Below is a small trained network, with its code and all its weights. Each question gives an input and a target symbol and asks what happens when units are switched off, that is, made to give their printed mean instead of their output.

import numpy as np


def w(rows, s, z=0):
    codes = np.array(rows[::2]) - 128.0
    scale = np.full(codes.shape[1], s)
    scale[-1] = z or s
    return codes * scale


def norm(h):
    return h / np.sqrt((h * h).mean(-1, keepdims=True) + 1e-5)


def f(y):
    return np.maximum(y, 0)


def softmax(a):
    e = np.exp(a - a.max(-1, keepdims=True))
    return e / e.sum(-1, keepdims=True)


def log_softmax(a):
    a = a - a.max(-1, keepdims=True)
    return a - np.log(np.exp(a).sum(-1, keepdims=True))


def net(x, mask):
    ids = ['ΔΘΛΠΣΨΩαβγεζημτφ'.index(c) for c in x.split()]
    T = len(ids)
    res = E[ids] + P[:T]
    u = 0
    for l in range(2):
        r = norm(res)
        for j in range(2):
            rows = slice(2 * j, 2 * j + 2)
            q, k, v = (r @ M[l][rows].T for M in (Q, K, V))
            z = softmax(np.where(np.tri(T) > 0, q @ k.T / 2**0.5, -1e9)) @ v
            o = O[l][rows]
            res = res + np.where(mask[u + j], z, o[:, -1]) @ o[:, :-1]
        u += 2
        y = f(norm(res) @ A[l][:, :-1].T + A[l][:, -1])
        res = res + np.where(mask[u : u + 16], y, B[l][:, -1]) @ B[l][:, :-1]
        u += 16
    return log_softmax(norm(res)[-1] @ U[:, :-1].T + U[:, -1])


Q, K, V, O, A, B = {}, {}, {}, {}, {}, {}
E = w([
[141,233,90,34,253,100,135,137],'Δ',
[120,167,32,179,234,113,96,136],'Θ',
[148,49,143,154,176,178,77,216],'Λ',
[205,167,148,34,114,185,167,172],'Π',
[95,151,220,98,184,58,55,78],'Σ',
[190,145,47,109,53,219,33,124],'Ψ',
[183,188,145,132,103,122,145,172],'Ω',
[130,89,166,154,154,169,136,119],'α',
[185,141,161,142,111,182,177,134],'β',
[44,91,124,220,9,109,192,154],'γ',
[197,121,159,156,152,250,152,157],'ε',
[174,120,229,10,122,205,131,147],'ζ',
[138,145,67,204,195,151,153,80],'η',
[175,121,150,21,166,200,165,130],'μ',
[183,147,21,250,81,25,198,75],'τ',
[173,113,174,179,99,96,123,6],'φ',
],0.013)
P = w([
[126,245,128,136,176,192,176,103],'0',
[117,255,94,148,192,176,194,58],'1',
[143,187,107,157,184,174,165,77],'2',
[157,170,107,158,176,158,156,86],'3',
[164,145,121,157,168,146,144,111],'4',
[172,140,146,146,152,158,124,147],'5',
[184,86,182,161,141,168,94,193],'6',
[184,142,148,153,117,123,110,168],'7',
[198,107,162,164,125,92,107,166],'8',
[189,87,191,177,104,109,87,209],'9',
[174,209,144,140,49,36,138,117],'10',
[186,107,192,183,59,72,90,182],'11',
[188,114,193,183,48,70,85,204],'12',
[204,124,200,171,42,88,91,225],'13',
],0.0032)
Q[0] = w([
[227,183,156,112,72,141,187,173],'0.h0',
[94,147,204,185,137,66,192,69],'0.h0',
[40,121,81,172,254,108,79,72],'0.h1',
[209,156,120,184,94,66,129,217],'0.h1',
],0.0059)
K[0] = w([
[181,149,131,95,96,164,151,177],'0.h0',
[64,140,130,167,115,2,228,145],'0.h0',
[61,92,228,168,222,75,200,89],'0.h1',
[108,123,50,221,111,107,96,155],'0.h1',
],0.0064)
V[0] = w([
[190,190,201,115,198,241,80,68],'0.h0',
[142,137,90,151,107,55,79,102],'0.h0',
[253,134,156,155,248,38,164,145],'0.h1',
[153,165,157,104,157,157,97,114],'0.h1',
],0.0047)
O[0] = w([
[158,143,141,123,169,60,180,56,254],'0.h0',
[213,78,152,61,123,52,97,194,75],'0.h0',
[85,151,145,187,177,253,160,212,154],'0.h1',
[136,123,226,131,80,113,59,195,173],'0.h1',
],0.0058,0.0064)
A[0] = w([
[144,196,119,157,117,86,163,81,197],'0.n0',
[121,148,100,152,172,134,125,174,86],'0.n1',
[108,78,198,147,101,119,133,20,182],'0.n2',
[186,128,87,127,149,81,229,92,176],'0.n3',
[187,34,203,159,255,84,182,135,210],'0.n4',
[122,160,125,77,216,96,71,134,145],'0.n5',
[85,107,113,191,4,164,175,135,147],'0.n6',
[74,190,68,149,187,170,139,132,70],'0.n7',
[158,140,186,140,188,137,198,106,145],'0.n8',
[176,193,157,92,191,111,118,95,152],'0.n9',
[120,123,124,46,119,115,190,120,204],'0.n10',
[129,112,139,60,180,134,112,125,103],'0.n11',
[164,95,67,171,134,74,136,148,235],'0.n12',
[132,153,148,127,144,154,149,136,146],'0.n13',
[17,96,178,109,176,78,84,126,8],'0.n14',
[185,99,133,75,106,129,114,188,157],'0.n15',
],0.0064,0.0014)
B[0] = w([
[166,85,105,117,205,144,124,171,214],'0.n0',
[175,99,134,111,79,234,83,106,154],'0.n1',
[152,186,115,92,152,176,218,199,166],'0.n2',
[99,66,236,132,84,180,103,183,211],'0.n3',
[123,217,110,116,95,131,154,135,215],'0.n4',
[43,109,103,134,39,164,174,97,154],'0.n5',
[90,164,123,65,132,205,151,103,163],'0.n6',
[212,126,174,133,90,124,152,191,166],'0.n7',
[159,226,142,89,145,172,114,94,254],'0.n8',
[93,129,127,255,81,181,70,143,243],'0.n9',
[251,166,102,154,128,155,54,87,174],'0.n10',
[101,178,90,187,163,151,219,162,158],'0.n11',
[102,83,224,77,150,147,167,155,158],'0.n12',
[122,154,120,131,135,22,153,207,189],'0.n13',
[151,28,113,198,126,143,153,81,134],'0.n14',
[206,167,88,168,134,80,98,88,175],'0.n15',
],0.0051,0.0067)
Q[1] = w([
[76,26,123,112,160,35,141,91],'1.h0',
[191,173,146,149,130,162,99,144],'1.h0',
[125,108,99,89,199,1,54,142],'1.h1',
[162,210,157,221,107,169,108,156],'1.h1',
],0.0092)
K[1] = w([
[187,168,89,23,167,169,106,117],'1.h0',
[93,56,164,112,57,81,176,141],'1.h0',
[21,146,173,144,190,69,255,194],'1.h1',
[145,150,138,165,51,101,45,94],'1.h1',
],0.0084)
V[1] = w([
[50,182,166,176,127,151,51,91],'1.h0',
[66,126,115,122,46,138,176,134],'1.h0',
[171,104,254,167,133,177,146,156],'1.h1',
[99,123,67,203,64,108,48,68],'1.h1',
],0.0064)
O[1] = w([
[95,132,203,144,128,136,10,95,164],'1.h0',
[63,34,153,98,14,194,128,182,157],'1.h0',
[113,99,136,95,68,57,90,124,253],'1.h1',
[111,108,255,166,159,174,119,53,97],'1.h1',
],0.0082,0.0049)
A[1] = w([
[52,75,78,210,128,135,126,138,255],'1.n0',
[114,131,174,148,114,124,132,112,146],'1.n1',
[114,82,68,74,159,169,186,192,111],'1.n2',
[160,109,2,23,169,156,171,101,116],'1.n3',
[121,105,169,182,144,190,186,83,139],'1.n4',
[136,126,176,132,142,173,95,123,146],'1.n5',
[125,103,171,112,102,137,38,200,133],'1.n6',
[162,127,68,229,174,136,82,92,146],'1.n7',
[163,98,169,152,124,99,119,147,176],'1.n8',
[166,186,133,131,102,146,100,116,167],'1.n9',
[147,188,82,130,112,73,167,153,135],'1.n10',
[144,117,64,68,126,182,54,71,123],'1.n11',
[100,87,142,166,182,193,110,62,137],'1.n12',
[93,192,123,68,178,121,152,58,157],'1.n13',
[209,176,138,105,145,180,153,152,150],'1.n14',
[118,84,182,140,135,176,158,79,121],'1.n15',
],0.008,0.0039)
B[1] = w([
[200,232,160,109,63,203,16,122,150],'1.n0',
[102,97,92,201,150,144,175,82,159],'1.n1',
[153,102,73,107,119,4,176,140,149],'1.n2',
[150,101,81,228,142,169,151,67,147],'1.n3',
[103,156,41,183,129,174,134,130,179],'1.n4',
[107,109,79,187,116,55,105,95,181],'1.n5',
[56,120,114,157,172,127,164,23,190],'1.n6',
[124,92,209,1,85,155,116,195,159],'1.n7',
[91,93,82,152,175,102,195,114,169],'1.n8',
[101,63,120,131,122,63,108,123,234],'1.n9',
[116,67,188,86,206,171,151,111,199],'1.n10',
[70,118,77,154,190,123,219,178,148],'1.n11',
[162,132,6,27,208,188,174,101,164],'1.n12',
[75,48,125,88,113,137,129,129,153],'1.n13',
[92,94,122,175,107,131,105,83,254],'1.n14',
[133,185,69,159,70,201,153,150,166],'1.n15',
],0.0059,0.0093)
U = w([
[153,30,189,100,192,159,115,185,81],'Δ',
[126,30,201,149,114,58,156,68,128],'Θ',
[247,185,98,102,97,85,54,109,86],'Λ',
[70,132,107,198,94,75,45,59,243],'Π',
[60,33,83,124,188,90,104,167,4],'Σ',
[65,108,108,122,5,146,115,169,151],'Ψ',
[72,183,87,85,183,123,93,171,51],'Ω',
[184,84,57,140,92,86,207,161,173],'α',
[161,145,190,201,112,186,91,130,97],'β',
[137,176,192,27,103,103,107,64,136],'γ',
[148,180,237,99,99,136,185,159,5],'ε',
[100,98,67,138,161,197,117,59,185],'ζ',
[138,169,161,192,184,31,132,183,155],'η',
[143,116,128,96,134,159,22,201,64],'μ',
[154,43,85,78,137,105,62,108,25],'τ',
[52,129,187,76,178,105,180,130,68],'φ',
],0.012,0.003)

Each question gives the input, a string of symbols that net reads in full, and the target symbol t.
The units are the heads (2 rows each of Q, K, V and O) and the neurons (one row each of A and B). Each row of codes is followed by its name. A weight is (code - 128) times the scale printed after its matrix; where a second scale follows, it is the last column's (O, A, B and U).
mask holds one flag per unit, layer by layer, with each layer's heads first. A switched-off unit (its flag False) gives its mean, the last column of its rows in O or B, instead of its output. The means were averaged over made-up inputs and are rounded, as every weight is.
A unit's drop is (log p(t) with every unit on - log p(t) with that unit switched off) / (log p(t) with every unit on - log p(t) with every unit switched off).
The circuit of an input: a set's keep is (log p(t) with only the set's units on - log p(t) with every unit switched off) / (log p(t) with every unit on - log p(t) with every unit switched off). Starting from the 12 units with the biggest drops (on a tie, the unit counted first), units are removed one at a time, each time the one whose removal leaves the highest keep (on an exact tie, the one counted first), for as long as the keep stays at least 0.8.
units of the circuit, in order: the units of the circuit, biggest drop first
most important unit: the unit with the biggest drop
k most important neurons of layer l: the k neurons of layer l with the biggest drops, biggest first
heads that matter: for each layer, one digit per head in row order, 1 if its drop is at least 0.15 and else 0, layers parted by /
input μ φ Π ε Ψ ε ε β γ, target ζ: units of the circuit, in order -> 1.h1, 1.n12, 0.n6, 0.n3
input ε μ Ω Π Σ γ β Ω μ, target Ψ: units of the circuit, in order -> 1.h0, 1.h1
input ζ Λ τ γ ζ μ Ω Θ ζ α Ω, target Ψ: most important unit -> 0.h1
input γ η Σ Ω Π Δ Ω Λ Π ζ, target Π: 4 most important neurons of layer 0 -> 0.n6, 0.n14, 0.n5, 0.n9
input γ μ Π α ε Π Δ Σ μ τ Π Ω, target α: 3 most important neurons of layer 0 -> 0.n3, 0.n12, 0.n2
input Ω ε Σ Ω μ Θ Π ε Ω, target Π: units of the circuit, in order -> 1.h0, 0.n5, 1.n6
input Σ μ Ψ Π Ω Ω Π Ω φ, target ζ: units of the circuit, in order -> 1.h1, 1.n12, 1.n4
input Π μ Π μ Ψ Ω, target ζ: units of the circuit, in order -> 1.h1, 0.h0, 1.n4, 0.n0
input Σ μ Ω μ β, target Π: units of the circuit, in order -> 1.h0, 1.h1, 0.n5
input Π Σ Π τ μ Ω Λ ζ Ω, target α: heads that matter -> 00 / 11
input Π Π ζ, target γ: 4 most important neurons of layer 0 -> 0.n0, 0.n9, 0.n10, 0.n6
input Λ Π ε ε Ω Δ Σ γ Ω Ω ε, target Ψ: units of the circuit, in order -> 1.h1, 1.h0
input ε ε ζ Ψ ε Ω ε ε Π Π, target β: heads that matter -> 10 / 01
input Ω μ η Π Ψ ζ Ω Π Π γ τ, target ζ: heads that matter -> 00 / 01
input γ Ω Ψ Π Π ζ, target ζ: 2 most important neurons of layer 0 -> 0.n3, 0.n7
input Ω Ω μ γ Π, target Ψ: units of the circuit, in order -> 1.h0
input Ψ μ ζ μ Ψ Ψ Ψ, target τ: heads that matter -> 11 / 10
input Π γ γ Λ Λ Ψ Ω γ Π Ψ Π Λ, target Ψ: heads that matter -> 11 / 10
input μ γ Ω ζ ζ, target Ψ: units of the circuit, in order -> 1.h0, 1.h1
input Ψ Π η μ ε Π, target β: units of the circuit, in order -> 1.h1
input ε Ω Π Π Π Π Σ Ω ε φ Ω Π, target Π: heads that matter -> 00 / 10
input Ω μ ζ Π Ψ Ω μ ζ Ψ, target τ: heads that matter -> 01 / 10
input β Ω Λ ε γ Π μ μ Π Ω, target Ψ: heads that matter -> 00 / 11
input Π μ Δ Π γ Ω μ Ψ Π Σ, target ζ: heads that matter -> 00 / 01
input Π Ω ζ α Δ φ Ω, target η: heads that matter -> 00 / 11
input Π Λ η Ω ε μ τ μ Λ Ω η, target α: heads that matter -> 00 / 10
input Δ Π Σ η Ψ η ζ μ Π ε μ Π, target Π: heads that matter -> 00 / 00
input Ω Ω Π Ψ Ω Ω Θ γ Ω, target Θ: heads that matter -> 01 / 00
input Π Ω Ω ε Λ Θ Θ μ η μ Ω Ω μ Π, target Λ: most important neuron of layer 0 -> 0.n10
input Σ η ζ ζ α η, target Π: heads that matter -> 00 / 11
